Known rows, with every step that occurs
zomod -> rezozib -> tumoped -> kufa -> tofas -> tivok: [ 218  110 -169  176 -373  -92   39   54  189  -25    1 -189   30 -126
  -30   71   31  -52  249   21   19 -258 -111 -390 -259 -147   32 -199
  283    2  184 -245  -56 -106 -110 -163  -82   30  -97   91 -216   13
 -167   49 -165]
tivok -> vesez -> tofas -> ragusig -> setas -> zomod -> tumoped -> kufa -> lere: [ 513   -1   76   45  158   93  -67   -3  306  -76  -39 -290  115  -44
 -200 -188 -153  -20   87   98   -1 -139 -137  -61 -264 -206   37 -239
  281 -127  204   -7  -42  355  136 -124  -93  -32  199   77    0   90
 -107  260 -278]
tofas -> tivok -> vesez -> setas -> zomod -> tumoped -> kufa -> lere -> kobi: [ 338 -103 -110  168  103  190  -98   -2  383 -144   79 -311    8 -153
 -201 -238 -279  -21   61 -101    6  -28 -112  -12 -297  -30  103 -158
  272  -44  121   13  -29  240  -55 -133   -3  134  248  224   -8   80
 -250  148 -244]
setas -> zomod -> tumoped -> rezozib: [ 348  -40  -58   62  -70   23 -282  -68   65  183  116 -110  177 -117
   18 -262  -50 -158  148  -11 -115  -58   22 -170 -277 -116   99 -158
  131    0   51   -6  -66   14  289 -131 -165   77  308  184  -70  258
 -134 -127  -62]
tivok -> vesez -> tofas -> lere -> kobi -> tumoped: [  86 -186 -105  178   70   12 -109  -83  262  214   15 -333  115  -11
 -133 -135 -115 -107  170 -185  -94  -67  -82  -96 -288 -177  -63 -181
   93   57   29 -106    3   55  100 -201   47   73  135  175 -102  -60
 -306  -29 -110]
setas -> zomod -> rezozib -> tumoped -> kufa -> tofas: [ 358    9 -112  123 -256  -18  -46  -40  191   79  -56 -188  -53   63
 -234   59   50  -73  175  -44 -127 -183  -32 -329 -150  -23 -101 -201
  346 -131  210 -162  -34   69  -48 -135    9   12  140   65 -158  159
 -191   36 -130]
lere -> kobi -> tivok -> vesez: [ 178 -222 -139  154   31    0   39  -23  290 -108   32 -189  -43 -127
  -56   18  -77  -60   13 -101  -17 -118  -63   22 -153  -55   15 -165
  199    7  -47  -26    1  104  -15  -80   82   57   92   42  -96  144
 -150 -102 -165]
mulap -> vesez -> ragusig -> setas -> zomod -> tumoped -> kufa -> lere -> kobi: [ 330 -232  -77   17  177  207  -49  -28  362 -119    1 -262  -80  -95
 -304 -193 -330  -55   83 -275  -91   56 -119   71 -229   20   -7 -151
  297 -111  129  137   38  315   11  -90   19  118  363  174   12   15
 -211  166 -159]
mulap -> vesez -> tivok -> zomod -> tumoped -> kufa: [ 350 -109  -93  224 -110   93  -77  -23  -37  -22  -75  -92   -2   65
 -173 -192  -68 -121  279   45  -98 -356    8    9  -99   45   38 -117
  269 -175  121  -92   -1  208  321 -284   29   66  210  183   38  134
 -133   10 -131]
lere -> vesez -> ragusig -> setas -> zomod -> tivok: [ 195 -441 -121   24  122  -54   24   63   48   74  -74  -46  135   42
  -65 -123 -271 -125  146   32  -36  -44   36 -194  -53  -68   86 -133
   51  115  -44  222   20  375   57  103  -95  -27  309   95   35  311
  -21 -130  -59]
lere -> vesez -> tofas -> ragusig -> mulap -> zomod -> tumoped: [ 189 -291  157  188   -4   73  117   -4  -69  186   44 -217  144  268
 -208 -192 -198   18  184 -152 -116  -56  -58 -190 -155   37  -40  -37
  131    7   48  109  -49  -62  190  -58   39  -89  163  220   58  155
 -102   -8 -177]
vesez -> tofas -> tivok -> zomod: [ 151  148 -162  106 -182 -160 -121  100  106    9   93   22  167 -153
 -206  -53   20 -134   75   -2  -80 -225  -40 -259  -90 -150   96 -123
  165   52 -101 -126  -95   56 -100 -146  -76   24  -75  110 -172  159
 -410    2 -276]
tivok -> vesez -> mulap -> zomod -> rezozib -> tumoped -> kufa -> tofas: [ 390    4  -97  170 -310  -65   73  -75  162   47  -78 -185 -148   54
 -214  115   65   -4  138  -95  -85 -181  -19 -367 -128    1 -152  -88
  324 -120  184 -167  -33    3  -22 -126  135  -14   41   81 -153  141
 -311   14 -269]
ragusig -> tofas -> tivok -> zomod -> rezozib -> tumoped -> kufa -> lere: [ 513  117  -48   37 -129  -75  -58  -15  291 -116    5 -298   38  -62
 -193 -108 -103  -20   70   74   37 -228 -108 -139 -219 -207  -89 -229
  382 -154  166 -193   -2  209  -19 -198 -150   44   83  134  -78   22
 -302  228 -300]
tivok -> zomod -> rezozib -> tumoped -> kufa -> setas -> ragusig -> mulap: [ 339 -198 -145  100   18  -14 -147   15   75   12  -32 -139   -7  183
 -276   59  -75  -37 -116 -115 -180   -1  -84 -109   52   64  119  -33
  429  -66    4   55  -88  157 -201   13   75  -47  -14  -91 -126  169
 -128  -64 -244]
tumoped -> rezozib -> zomod -> tivok -> vesez -> setas: [ 234 -118 -147  320  -83 -131  -84 -146  143   61 -111    2   23 -112
   77   16  -59 -103   76  165   47 -163   68 -127  -84  -51  156   26
   24  145    6   15  -98  141   16    4   61  109   86  173  -20  342
 -147  -45 -326]
tofas -> tumoped -> kufa -> ragusig -> mulap -> vesez: [  49 -298  -67   21 -121   53  160  -57   61  -15  -30 -143 -117  -26
 -157  -69  -91   15  -18 -285  -82 -107   17   -6  -77   19 -147   20
  304 -145  126   80  -17  -29  201  -52  231 -112   65 -103   25   29
 -176    0  -80]
kobi -> rezozib -> tumoped -> zomod -> tivok -> vesez -> mulap: [ 263 -189 -193  127  -28  -80  -12  -42   -3   32  -30  -74 -100 -108
   40  -73 -169   43   96   -9  -55 -108   88 -226   -7 -167   34  102
  -41  197   26  -25  -53  198  124   35   84    7   53  102  -99  163
 -294 -108 -337]
rezozib -> tumoped -> kufa -> ragusig -> tofas -> tivok: [ 176  -10 -170   98 -201 -196  -13   59  256  -92   28 -279  140 -151
  -84   21 -101  -32   27   -1  -37 -165 -156 -253 -227 -238   29 -178
  260  -39  137 -163   21 -109  -54 -155  -14    3 -100   88 -224  -50
 -159  142 -319]
tofas -> tivok -> zomod -> rezozib -> tumoped -> kufa: [ 475  -57 -173  156 -239  -72  -33  -10   61   -7  -91 -174  -82   65
 -191  -66 -131 -208  254   22  -67 -273  -15 -138 -194  -21   51 -207
  366 -114  181 -215   66   60   89 -260  -59   98   41  238 -114   77
 -252  -11 -172]
rezozib -> zomod -> tumoped -> kufa -> setas -> ragusig -> mulap -> vesez -> tofas: [ 219 -190    2  158  -75   16  -74  -19   92  110 -116 -158   48  144
 -297  -72  -24   12   95 -247 -285  -85  -64 -116   66   49  -13   99
  161  -91   82  -37  -80  181   66 -230  207 -136  148  -45 -128  181
 -206  122 -170]
setas -> zomod -> rezozib -> tumoped -> kufa: [ 478 -181 -141  112 -158   15  -77   -6   67   74  -75 -216  -86  121
 -198 -119 -154 -216  228  -38 -113 -174   24 -109 -161    9   47 -191
  319 -128  214 -149   90  125  170 -210  -44   83  191  205  -81  143
 -160  -40  -89]
setas -> ragusig -> mulap -> zomod -> tumoped -> kufa -> lere -> vesez: [ 365 -319  -21  -26    8  130  173    2  275   -5  -41 -337   73  102
 -177 -306 -148   59  -28  -37   56   56  -62  -30 -169  120  -30 -187
  327  -69   79  119  -29  113  126  -48  -17  -55  127   72  252  159
 -190  125 -236]
tumoped -> kufa -> setas -> ragusig -> mulap -> zomod: [ 214 -315  -58  117 -140  125  -87  122   61   86   63 -147   56  203
 -205  -74  -79  -56 -115 -273 -107   89  -32 -142   -1  131   24   65
  340 -116  -23  117    0   94   19   64  124    4   45  -78   -7  156
  -94 -168 -162]
vesez -> mulap -> zomod -> tumoped -> kufa -> tofas -> lere: [ 199  125  -35  138 -208  108  -69   69   60   86   44 -241  -18   45
   -2  -19  132   13  145   -7   18 -108  -35 -293 -335  -14 -107  -61
  186   57   99   57   -1  113  104  -27  -99   59  -17  139  -79   60
 -176   82 -133]
tumoped -> rezozib -> zomod -> tivok -> vesez -> setas -> ragusig: [ 269 -129 -285  191  -35 -111 -256  -28  239   33  -85  -18   16  -44
   63  -84  -69  -51   -6  173    8 -100  -35  -88  102   19  286  -37
   59   48  -39  164 -119   56 -122  -17  -43   87   85  -23  -53  347
  -55    9 -337]
setas -> zomod -> tivok -> vesez: [ 213 -234 -119  141    1  -40   71   10  123  -20   45 -124   89  -90
  -33 -105 -162  -67   28   42   70 -242   84 -201  -43  -19   61 -141
   90    0  -32   58  -42  217   99  -10   -6  -31  176   19  -18  340
 -118 -114 -150]
kobi -> lere -> tumoped -> rezozib -> zomod -> tivok -> vesez: [ 352  -58 -113  108  -23 -135   44 -151  143  -19  -59 -119   70  -29
   40 -111 -218  -96   70  122  105 -268   38 -242  -79   -2   -2 -161
  152   82    8  -14  -41  193   41  -45 -119   97  121  107  -57  208
 -195 -106 -241]
lere -> kobi -> rezozib -> tumoped -> zomod -> tivok: [ 280 -320 -161  132 -108   13  -81  -22    9   11 -121  -97   47   29
  -50 -146 -357  -31  279   90  -93 -184   48 -151 -101 -100   17 -113
   70   87   73  -17    3  275   18 -112 -149  148  207  214  -70  104
 -178  -51    7]
tivok -> zomod -> tumoped -> kufa -> tofas -> ragusig -> mulap -> vesez -> setas: [ 163 -122  -88  280  -64    8  -40 -130   48   46  -75  -45   -4   33
 -140   32  -76  -30   70  -31 -117 -192    3  -49  -54    8   29   82
  177  -12   63   96 -117  100  103  -23  197  -21   47   92   41  198
 -172   94 -282]
tivok -> vesez -> setas -> zomod -> tumoped -> kufa -> lere -> kobi -> rezozib: [ 555 -221  -87  119  122   67 -273    7  455  -39  128 -297  124  -59
 -157 -194 -342  -92   91 -206  -74   10  -25  -10 -238  -95   60 -237
  251  -99   83   22  -73  342    6 -134  -67  123  333   98   49  142
 -137   64 -231]
rezozib -> zomod -> tumoped -> kufa: [ 306  -70  -56  278  -90  139 -111  -42  -34   44 -110 -126   -3  176
 -118 -276 -139 -190  333   65  -87 -210  -18  -29 -188   97   71 -115
  274  -92  239 -106   27  173  231 -136  -66  174  232  211   -8   54
   32   -3 -145]
mulap -> zomod -> rezozib -> tumoped -> kufa -> tofas -> lere -> kobi -> tivok -> vesez: [ 420 -161 -111  193 -115  -46   38  -58  263  -88    0 -253 -125    6
 -135   86 -111  -53   81 -131   21 -212  -68 -127 -261    9 -105 -211
  335  -63   28  -35   40   74  -23 -208   58   46   58  138 -116  202
 -299  -38 -202]
tumoped -> kufa -> setas -> zomod: [ 197 -185 -142  145   33  240 -324   51  174  152    7 -165  123  -94
 -184 -102 -108 -202  -47 -121  -90    5   23 -111 -136  -13   72 -127
  302 -141   70   25  -52  394  157  -53  -11  130  285  -12  -38  286
  -29 -116  -13]
vesez -> ragusig -> tofas -> tivok -> zomod -> tumoped -> kufa -> lere -> kobi: [ 358   -6 -115   42   91   98  -64   23  366 -183   56 -269    5 -128
 -317 -164 -241    4   61 -129  -77  -50 -169  -25 -295  -59   37 -181
  321 -103   96  -14    7  218 -134 -143  -56  130  206  251  -84  -51
 -332  222 -300]
setas -> ragusig -> tofas -> lere -> tumoped -> kufa: [ 469  -75 -226  -31  -53   35   28   53  297  -36  -17 -360  133   64
 -121 -227  -44  -82   -7   33 -106  -33  -91  -96 -216   22  152 -207
  250  -44   34  -30   25  221  199 -226  -53  122   84  100  -66  -90
 -209   65 -178]
tumoped -> zomod -> tivok -> vesez -> ragusig: [ 213 -154 -207  -27   32  -37   93   40  144   -7 -156   91 -127 -217
  -66   68  -56  -20  135   58   23 -241   -7 -117  -93  -67  147  -61
   41   67   74   65  -14  210   44   62  -64   42  123  143  -62  209
 -108   74 -249]
kobi -> tivok -> vesez -> tofas -> ragusig -> setas -> zomod -> rezozib -> tumoped -> kufa: [ 632 -214 -103   98  -13  -85  -72  -34  134   17 -154 -215  -44  146
 -262    4 -224 -221  214   -5 -165 -202  -69 -107 -226 -103   91 -263
  331  -90  204 -106   96  183  128 -268    8  -11  107  190 -154  163
 -191   25 -200]
setas -> ragusig -> mulap -> zomod -> tivok -> vesez -> tofas -> tumoped -> rezozib: [ 427  -60 -130  -50 -135 -198  -83  -33  161  102   42  -69  144  -73
  -75 -142   54   -4   11    6  -97 -113  -36 -281 -311 -155  170  -97
   76   68  -39  -72 -120  -52   57 -168   62 -150   48   83 -180  162
 -347 -106 -199]
kufa -> tofas -> lere -> vesez -> tivok -> zomod -> rezozib -> tumoped: [ 358  -82  -78   95 -253 -193   51 -144   67  166  -79 -162 -136   76
 -222  156 -101  -61  218  -65    0 -285   11 -312  -94  -45 -189 -255
  250   69   67  -64  -15 -116  -80 -270 -117   41   23  303  -96  269
 -409   47 -184]
tivok -> vesez -> mulap -> zomod -> tumoped -> kufa -> tofas -> ragusig: [ 258   61   -8   91  -51  155   55    9   70   67  -62 -164   -4  -11
 -146   44 -121    9  138   49  -50 -192  -81 -291 -305 -144   16 -197
  247  -84  238   83  -43 -130   96  -37  -72   27 -105  111 -106   45
 -160   81 -268]
kufa -> setas -> ragusig -> tofas: [ 186 -127 -165   51   -2 -125 -164  -12  375    1   23 -316  206  -22
 -204  107  -17   25 -255  -82 -191   76 -128 -117   81  -26   67  -94
  165 -193  -81   47  -87  124 -118  -54   96   14  104 -141 -206   43
  -75  136 -273]
mulap -> vesez -> tivok -> zomod -> rezozib -> tumoped -> kufa -> ragusig: [ 352 -190  -75   81 -180  -52  -31  -51  101   12 -224 -105 -262 -103
 -202   88  -79  -54  129  -30  -28 -215   -5  -75  -73 -161 -160 -190
  462 -284  253  -10   51  -88  106 -319   13   68   84  121  -43  230
 -327   63 -206]

Rows
[ 300 -151 -161  116   61  -24 -112   31   92   -8   23 -124   82  234
 -193  -80   -2   35  -89   29 -136  -16  -90 -119  -34  125  189   -7
  285  110  -28  177 -118  148 -158  103   83 -120  -38  -22   13  221
 -114   66 -359]	tivok -> zomod -> tumoped -> kufa -> tofas -> lere -> vesez -> setas -> ragusig -> mulap
[ 358 -241 -112  204 -101 -179  -91 -124   99  172  -27 -174 -108   82
 -117   48 -213 -145  198  -75  -40 -215    7 -186  -52 -112  -61 -157
  164   52   69  -70    1   16    5 -173  -37   35  216  238 -117  339
 -194  -63 -163]	kobi -> tivok -> vesez -> setas -> zomod -> rezozib -> tumoped
[ 568 -243 -161  189 -160  -70  -27  -36  101    8 -104 -202 -125  206
 -215  -43 -151 -139  116  -42  -89 -173  -12  -97  -78   98  105  -84
  349 -119  158  -84   54   81   72 -176  110   11   68  158  -51  191
 -194  -10 -277]	tivok -> vesez -> setas -> ragusig -> mulap -> zomod -> rezozib -> tumoped -> kufa
[ 168  -66 -235  134   -1 -284  -10 -138  236   18   -9 -123  119   46
 -139  -79 -131   39  -16  124    9 -248  -93 -202 -138  -56  140 -122
  -34   74  -40  -13 -164   35 -115  -53  146  -61   99   70 -156    9
 -124  105 -363]	rezozib -> zomod -> tivok -> vesez -> setas -> ragusig -> tofas -> tumoped
[ 364  -98 -173  306 -123 -255   -1 -129  295  -37  -96 -172  -32 -166
  -53  166  -72  -59   -2   98   43 -177  -36 -159 -131 -116  147  -56
  163   -7   94  -80  -81   -6  -23 -138  177   26  -24  181  -97  244
 -246  147 -472]	zomod -> rezozib -> tumoped -> kufa -> ragusig -> tofas -> tivok -> vesez -> setas
[ 234 -301  -96   12 -137  114  -36    1   68   34  -35 -110  -60    7
 -182  119 -141   54  193 -263 -161 -321  -14 -133  -29 -133  -65 -114
  220   66  176   -9   17    7   78 -274   65  -50    8   50  -63  138
 -156   14  -87]	lere -> kobi -> rezozib -> tumoped -> kufa -> tofas -> ragusig -> mulap -> vesez -> tivok
[ 444 -278  -22    6  153 -179    6 -101  234    7 -193 -124  150   18
 -230  180 -373 -169  100  -28 -182  -12 -109 -158 -176 -218  139 -266
  112  123   84  132   -8  203  -15  -41   10  -10  -42   77 -177    9
 -116  122 -270]	kobi -> rezozib -> tumoped -> zomod -> tivok -> vesez -> tofas -> ragusig -> setas
[ 223 -196   25  -49  159   52   23  128  -32   73   78 -119  186  139
 -234  -37 -168   -5  -38  -67 -210  -45  -33 -252 -151 -159  179  -70
  165  154   75  122  -32   85  -51  117  -17 -197  -74   -5 -148  179
 -136  -36 -210]	setas -> zomod -> tivok -> vesez -> tofas -> ragusig -> mulap
[ 188 -257 -235  133 -110  -84  -40  -71   13   -9 -128  -22   93  -29
   -5 -153 -223   72  135  230  -35 -248   36 -150  -37  -66  131   -9
  -79   37  -12   69 -119  253   99  -88   21   24  199   84  -52  109
 -191   59  -81]	mulap -> vesez -> setas -> ragusig -> tofas -> tumoped -> zomod -> tivok
[ 338  172  -88   75 -268   -9 -104   23   97   66  -14 -176  -58    5
  -96  147  138  -40  171   53   27 -276  -19 -318 -291  -60  -99 -228
  279   52  111  -19    0   84  -28 -191 -190   76  -75  176 -142  157
 -292  123 -118]	vesez -> tivok -> zomod -> rezozib -> tumoped -> kufa -> tofas -> lere
[ 517  -93 -204  -20  -16  -18  159   27  256  -73  -85 -297   88   17
 -119 -157  -75  -62   59   74  -48 -163  -65 -139 -285  -11  116 -192
  228   -8   53  -49   45  312  225 -213  -41   84   96  194  -53  -35
 -241   70 -228]	zomod -> tivok -> vesez -> ragusig -> tofas -> lere -> tumoped -> kufa
[ 423 -170   10  251  -77   92  -30  -92  175   93 -243 -288  -39   34
 -312  244 -107  -77   -1 -139 -104  -96  -82 -153 -223  -25  -48 -102
  469 -230  169 -115  -45  194   22 -245  156   49  -32  102 -142  138
 -204   13 -182]	tivok -> vesez -> tofas -> ragusig -> mulap -> zomod -> rezozib -> tumoped -> kufa -> setas
[ 442  -67 -108  -61  -33 -243 -113 -111  241  100  -37  -57  127 -220
  -89  -70   -1  -85   24   41  -82  -71  -34 -266 -388 -270  130 -206
  102   49   23  -45 -111   24  101 -189   54 -105  133  116 -194  191
 -349  -59 -200]	kufa -> ragusig -> setas -> zomod -> tivok -> vesez -> tofas -> tumoped -> rezozib
[ 256 -199   34   95  -58  -81  -21   32   55   41  -69 -120   30   93
 -293  -58   43   28  110 -190 -301 -137  -62  -76   -5 -119  -92   54
  201 -119   37  -63  -34  151  118 -260  208 -214  142    0 -115  203
 -335   83 -174]	kobi -> tivok -> zomod -> tumoped -> kufa -> ragusig -> mulap -> vesez -> tofas
[ 369   -3   45   67 -162   21 -132  -79   20  166   79 -120  149   -5
  -45 -114  -36  -61  126  -62 -123  -62  -36 -271 -345 -111    3 -126
  239  -26   92   22  -68 -161  192  -93 -111   24  102  176  -94  158
 -195 -100 -144]	kufa -> tofas -> ragusig -> mulap -> zomod -> tumoped -> rezozib
[ 471   27 -106   63  -76  -89 -285 -144  153  102   -1 -146  194 -127
  -75  -64    1  -43   10   73  -75 -142  -49 -172 -257  -67   59 -218
  229  -32  -53   50 -122   28  160 -300 -132   66  112  201  -62  283
 -318   36 -238]	kufa -> setas -> ragusig -> tofas -> lere -> vesez -> tivok -> zomod -> tumoped -> rezozib
[ 538  -40 -204   83 -182 -156  -36  -10  110  -27 -102 -157  -73   62
 -264   -1 -137 -179  207    0 -115 -284  -54 -159 -193  -38   65 -193
  346 -125  179 -200   82   94   55 -245  -36   58   60  261 -157   69
 -273   85 -283]	vesez -> ragusig -> tofas -> tivok -> zomod -> rezozib -> tumoped -> kufa
[ 242 -119 -134  219  -63  -47 -275 -104   40  119 -126 -132  151   93
    3 -142 -273  -87  180   83  -35 -150  -25 -246 -186  -80  -35 -123
  183   46   35   64  -12  200  -74 -128 -220  195  178  153 -140  166
 -173  -94 -124]	kufa -> setas -> ragusig -> tofas -> lere -> kobi -> tumoped -> rezozib -> zomod -> tivok
